Here is a tiny trained network, its code and every weight. The questions are about switching its units off for an input and a target symbol, where a switched-off unit gives its printed mean instead of its output.

import numpy as np


def w(rows, s, z=0):
    codes = np.array(rows[::2]) - 128.0
    scale = np.full(codes.shape[1], s)
    scale[-1] = z or s
    return codes * scale


def norm(h):
    return h / np.sqrt((h * h).mean(-1, keepdims=True) + 1e-5)


def f(y):
    return np.maximum(y, 0)


def softmax(a):
    e = np.exp(a - a.max(-1, keepdims=True))
    return e / e.sum(-1, keepdims=True)


def log_softmax(a):
    a = a - a.max(-1, keepdims=True)
    return a - np.log(np.exp(a).sum(-1, keepdims=True))


def net(x, mask):
    ids = ['Παγδεζηθστψ'.index(c) for c in x.split()]
    T = len(ids)
    res = E[ids] + P[:T]
    u = 0
    for l in range(2):
        r = norm(res)
        for j in range(2):
            rows = slice(3 * j, 3 * j + 3)
            q, k, v = (r @ M[l][rows].T for M in (Q, K, V))
            z = softmax(np.where(np.tri(T) > 0, q @ k.T / 3**0.5, -1e9)) @ v
            o = O[l][rows]
            res = res + np.where(mask[u + j], z, o[:, -1]) @ o[:, :-1]
        u += 2
        y = f(norm(res) @ A[l][:, :-1].T + A[l][:, -1])
        res = res + np.where(mask[u : u + 4], y, B[l][:, -1]) @ B[l][:, :-1]
        u += 4
    return log_softmax(norm(res)[-1] @ U[:, :-1].T + U[:, -1])


Q, K, V, O, A, B = {}, {}, {}, {}, {}, {}
E = w([
[188,202,187],'Π',
[124,118,131],'α',
[181,89,143],'γ',
[93,167,69],'δ',
[7,181,148],'ε',
[193,101,114],'ζ',
[168,105,106],'η',
[98,114,139],'θ',
[92,116,138],'σ',
[122,148,150],'τ',
[115,121,77],'ψ',
],0.016)
P = w([
[253,105,91],'0',
[128,168,108],'1',
[127,165,122],'2',
[119,159,134],'3',
[117,144,140],'4',
[117,136,149],'5',
[110,119,156],'6',
[109,104,162],'7',
[103,107,158],'8',
],0.0037)
Q[0] = w([
[165,44,29],'0.h1',
[4,123,151],'0.h1',
[178,185,59],'0.h1',
[172,73,152],'0.h2',
[91,66,190],'0.h2',
[122,86,104],'0.h2',
],0.016)
K[0] = w([
[127,4,60],'0.h1',
[22,160,186],'0.h1',
[153,147,9],'0.h1',
[92,59,159],'0.h2',
[101,111,242],'0.h2',
[67,130,116],'0.h2',
],0.014)
V[0] = w([
[3,182,88],'0.h1',
[207,129,130],'0.h1',
[78,199,79],'0.h1',
[124,74,44],'0.h2',
[125,96,136],'0.h2',
[156,76,193],'0.h2',
],0.0049)
O[0] = w([
[51,242,255,252],'0.h1',
[155,104,41,57],'0.h1',
[74,234,158,188],'0.h1',
[109,12,202,141],'0.h2',
[116,169,164,133],'0.h2',
[87,224,183,97],'0.h2',
],0.004,0.0017)
A[0] = w([
[161,162,194,138],'0.n1',
[45,83,5,2],'0.n2',
[48,90,62,166],'0.n3',
[108,164,37,184],'0.n4',
],0.015,0.0012)
B[0] = w([
[158,172,123,221],'0.n1',
[93,135,6,253],'0.n2',
[162,168,150,242],'0.n3',
[84,37,153,211],'0.n4',
],0.016,0.0053)
Q[1] = w([
[124,184,113],'1.h1',
[179,128,145],'1.h1',
[187,116,192],'1.h1',
[254,106,142],'1.h2',
[216,180,126],'1.h2',
[60,128,122],'1.h2',
],0.025)
K[1] = w([
[145,208,128],'1.h1',
[195,135,176],'1.h1',
[225,135,121],'1.h1',
[250,31,196],'1.h2',
[152,21,249],'1.h2',
[74,185,82],'1.h2',
],0.019)
V[1] = w([
[92,151,104],'1.h1',
[255,161,172],'1.h1',
[190,41,186],'1.h1',
[251,196,27],'1.h2',
[15,170,68],'1.h2',
[213,195,226],'1.h2',
],0.0084)
O[1] = w([
[127,92,151,168],'1.h1',
[159,221,182,124],'1.h1',
[119,197,43,1],'1.h1',
[210,103,18,118],'1.h2',
[191,197,167,201],'1.h2',
[100,219,2,32],'1.h2',
],0.0088,0.0034)
A[1] = w([
[253,156,56,244],'1.n1',
[104,194,89,95],'1.n2',
[195,220,180,178],'1.n3',
[217,105,223,4],'1.n4',
],0.011,0.0019)
B[1] = w([
[145,231,248,212],'1.n1',
[111,80,116,173],'1.n2',
[181,57,60,255],'1.n3',
[53,108,24,181],'1.n4',
],0.013,0.0071)
U = w([
[186,164,131,169],'Π',
[147,134,136,35],'α',
[174,194,186,144],'γ',
[107,12,190,168],'δ',
[95,141,215,254],'ε',
[163,124,135,54],'ζ',
[209,82,159,33],'η',
[168,127,147,78],'θ',
[36,210,63,154],'σ',
[208,113,54,111],'τ',
[134,52,70,181],'ψ',
],0.012,0.0048)

Each question gives the input, a string of symbols that net reads in full, and the target symbol t.
The units are the heads (3 rows each of Q, K, V and O) and the neurons (one row each of A and B). Each row of codes is followed by its name. A weight is (code - 128) times the scale printed after its matrix; where a second scale follows, it is the last column's (O, A, B and U).
mask holds one flag per unit, layer by layer, with each layer's heads first. A switched-off unit (its flag False) gives its mean, the last column of its rows in O or B, instead of its output. The means were averaged over made-up inputs and are rounded, as every weight is.
A unit's drop is (log p(t) with every unit on - log p(t) with that unit switched off) / (log p(t) with every unit on - log p(t) with every unit switched off).
The circuit of an input: a set's keep is (log p(t) with only the set's units on - log p(t) with every unit switched off) / (log p(t) with every unit on - log p(t) with every unit switched off). Starting from all 12 units, units are removed one at a time, each time the one whose removal leaves the highest keep (on an exact tie, the one counted first), for as long as the keep stays at least 0.8.
circuit, biggest first: the units of the circuit, biggest drop first
most important unit: the unit with the biggest drop
top k neurons: the k neurons with the biggest drops, biggest first
top k neurons in layer l: the k neurons of layer l with the biggest drops, biggest first
heads that matter: for each layer, one digit per head in row order, 1 if its drop is at least 0.15 and else 0, layers parted by /
input ψ δ τ σ ζ, target γ: circuit, biggest first -> [0.n2 1.h1]
input η ψ γ, target γ: heads that matter -> 00 / 10
input σ σ δ Π σ θ σ τ, target σ: circuit, biggest first -> [0.n2 1.h2]
input η σ ζ δ γ ε η σ τ, target τ: top 3 neurons in layer 0 -> [0.n2 0.n3 0.n4]
input η σ η η τ σ ζ τ, target τ: top 2 neurons -> [1.n3 0.n3]
input σ σ σ ψ ψ σ ε γ, target γ: most important unit -> 0.n4
input ψ ζ Π σ ζ σ δ, target δ: heads that matter -> 10 / 01
input ψ ζ σ δ α, target γ: heads that matter -> 00 / 01
input τ σ σ σ σ, target τ: top 3 neurons in layer 1 -> [1.n3 1.n1 1.n4]
input τ ψ θ Π τ σ ζ, target δ: top 2 neurons in layer 0 -> [0.n3 0.n4]
input τ η ψ τ, target δ: heads that matter -> 11 / 01
input σ σ ε σ ψ α, target σ: circuit, biggest first -> [1.h2 0.n2]
input ψ ζ τ σ, target τ: top 2 neurons -> [1.n3 0.n4]
input ε δ σ α σ ψ δ ε, target δ: top 3 neurons -> [0.n2 1.n1 0.n3]
input γ θ σ, target σ: circuit, biggest first -> [0.h1 1.h2 0.n2 0.n4]
input ψ σ σ σ ε ζ δ δ η, target δ: heads that matter -> 10 / 10
input σ σ η α γ τ θ, target τ: top 4 neurons -> [1.n3 0.n4 0.n2 1.n1]
input ε θ η σ η σ, target ε: top 4 neurons -> [0.n3 0.n2 1.n4 1.n1]
input τ γ σ σ τ τ, target δ: top 3 neurons in layer 0 -> [0.n3 0.n4 0.n2]
input τ ε θ, target ε: heads that matter -> 10 / 11
input ψ δ θ γ ψ η τ, target γ: top 3 neurons -> [0.n4 0.n2 1.n1]
input σ δ η ψ Π η ψ σ α, target σ: top 3 neurons in layer 0 -> [0.n4 0.n1 0.n2]
input σ τ σ σ δ σ σ η τ, target σ: top 3 neurons -> [0.n2 0.n1 0.n4]
input α γ τ η γ θ, target τ: heads that matter -> 10 / 01
input Π ε σ, target ε: heads that matter -> 10 / 11
input σ θ ζ, target σ: top neuron in layer 1 -> [1.n3]
